Facts:
{(450)} Π (59)
{(574)} Π (291)
{(213)} Π (526)
{(397)} Π (169)
{(147)} Π (770)
{(291)} Π (229)
{(394)} Π (147)
{(612)} Π (102)
{(23)} Π (349)
{(561)} Π (263)
{(138)} Π (706)
{(617)} Π (784)
{(87)} Π (28)
{(306)} Π (789)
{(116)} Π (213)
{(107)} Π (693)
{(459)} Π (364)
{(229)} Π (510)
{(277)} Π (783)
{(373)} Π (704)
{(102)} Π (574)
[(101), (693), (233), (138), (617), (57), (87), (262), (789), (59), (373), (216)] κ solimel
[(105), (611), (612), (702), (439), (364)] κ droril
[(704), (316), (84), (706), (500), (428), (48), (561), (28)] κ pledrek
[(526), (115), (344), (423), (637), (349), (169), (397), (366), (697), (394), (681), (306), (116), (510), (355), (371)] κ nefik
[(280), (610), (749), (213), (291), (571), (277), (102), (542), (770)] κ budro
[(101), (316), (423), (706), (610), (394), (617)] μ (668)
[(412), (280), (28), (355)] μ (263)
[(450), (668), (102)] μ (229)
[(105), (344), (428), (364)] μ (414)
[(704)] μ (766)
[(526), (169), (749), (213), (697), (291), (216)] μ (450)
[(115), (48), (87), (107), (439), (414), (321)] μ (737)
[(84)] μ (459)
[(637), (693), (138), (510), (542)] μ (784)
[(349), (611), (681), (373)] μ (412)
[(492), (574), (233), (766), (784)] μ (783)
[(500), (306), (789)] μ (107)
[(397), (23), (571), (57), (459), (277), (770)] μ (147)
[(366), (262), (59)] μ (574)
[(612)] μ (492)
[(702), (561), (371)] μ (321)
[(116)] μ (23)

Known rows:
[  7.6  10.6  -4.1  10.2  -8.9  -1.0   1.0   2.3  -5.8  22.3   2.7  18.4
  14.5 -11.7]: (450)
[14.6  1.3 16.7 -4.6 -0.2 14.7  0.9  8.5 -3.9 22.3  4.1 12.1 25.2  2.8]: (107)
[-6.5  2.3  1.0 -9.7  5.2 12.3 -5.6 -3.3  2.6 17.5  4.8 10.3 16.6  8.6]: (87)
[ 28.1  16.0 -24.9  18.0 -19.2 -29.9 -12.3  14.5 -19.4  -1.1  12.2  -9.3
  -3.1  -4.7]: (349)
[  6.6  -4.3  -9.9   3.6 -11.6 -10.1 -12.9  24.6  -3.2   0.6  12.8   2.7
   7.4   5.2]: (147)
[13.7 -6.3 17.9  3.1 -6.4  2.0  3.2 17.3 -4.8 13.2 20.4  7.9 11.7  1.7]: (702)
[ -9.6  -4.8 -18.6  -3.7  -4.4  -3.4 -12.1   7.9  -2.0   0.9  15.1   1.8
  -1.4  10.2]: (57)
[15.6 -9.7 10.9 14.0 -6.2 -7.8 -4.3 20.3 -5.4  8.9 30.1  6.2 -0.1  1.1]: (364)
[ 55.3 -30.7  20.6 -11.6 -13.2  78.9  24.7 -14.7 -33.7   3.1  -3.2 -19.2
   9.3  -2.4]: (612)
[ 29.1  17.5 -13.0   9.3 -20.1 -17.8  -5.5  12.7 -17.7   7.2   4.2  -7.2
  10.8  -5.1]: (681)
[ -9.8   8.7 -25.9  27.9   6.8 -12.3 -15.2   6.6  -5.7 -10.8  15.4   0.1
 -15.4   4.4]: (693)
[ 34.1 -56.0  16.1   7.5 -11.3  23.4  21.2 -44.4 -11.4 -11.7  13.8 -38.4
 -12.9 -28.0]: (510)
[-10.3   2.9 -24.5  11.9  -1.8  -6.2  -8.9  -9.6  -4.8  10.1  13.1  12.5
  -3.4  -5.7]: (216)
[  7.4  12.5 -17.6  16.3 -11.7 -11.2   3.9   3.0 -12.5  13.5   3.4  14.4
   4.3 -12.6]: (213)
[ 26.7  -6.4  10.5   1.3   1.1   6.3 -14.9  10.8  -2.0  18.9  14.2   4.5
  12.3   1.9]: (344)
[-10.8   7.1 -28.7  26.2   6.9 -14.4 -14.3   4.2  -3.4 -10.0  17.8  -0.7
 -11.1   5.4]: (59)

Rows:
[ 32.1 -56.2  15.7 -10.2 -24.2  34.2  34.3 -56.4  -5.4  -1.0   5.6 -31.0
   3.5 -35.4]	(229)
[ 10.0  -3.2 -12.2   1.8 -14.8  -3.9  -0.9  15.3  -9.5   4.1   6.4   1.6
   7.4   0.7]	(571)
[ 30.0 -53.0  11.6  -7.5 -22.7  36.5  41.8 -47.3 -19.1   7.8  -2.5  -9.6
   3.5 -43.3]	(291)
[  6.6   4.1   0.5  -1.1 -13.0   2.4   3.7  14.0  -6.4  10.5  -1.4   5.8
  20.7   1.0]	(277)
[-11.4  -1.9  -3.1   0.1 -12.0   1.5  -7.4  17.0  -9.8   3.6  19.3   5.6
   4.2   0.7]	(84)
[ -4.6  15.7 -22.9  14.2 -18.4 -17.6  -1.9   7.7 -19.8  -3.2  16.4   0.7
  -7.0  -9.0]	(28)
[ 37.6 -41.4  20.1   4.7 -10.7  49.1  29.0 -21.2 -24.2  -3.1  -2.3 -17.1
   2.0 -21.4]	(574)
[  9.4  -3.3 -28.5   9.1 -14.0 -20.8 -11.9  26.9 -10.3  -7.3  12.0   2.2
  -3.6   1.6]	(770)
[-6.1  4.6 16.3 -8.6 -3.5 19.3 -0.1  3.3 -5.4 20.0  8.3 15.5 22.0  0.2]	(561)
[ 19.8  -2.5  -9.3  15.2  -6.6  -9.9 -12.3   5.1  -5.5  16.5  18.4   9.1
   1.9  -7.9]	(697)
[ -1.5  28.4 -21.3   0.5 -13.8  -6.5   7.1  -2.4 -17.1   9.5  -2.4  -0.4
  12.8  -1.1]	(373)
[ 7.8 14.8 -7.3 23.9 -5.1 -5.2  6.8 11.2 -7.8 -2.8  0.6  0.3  6.3 -4.5]	(542)

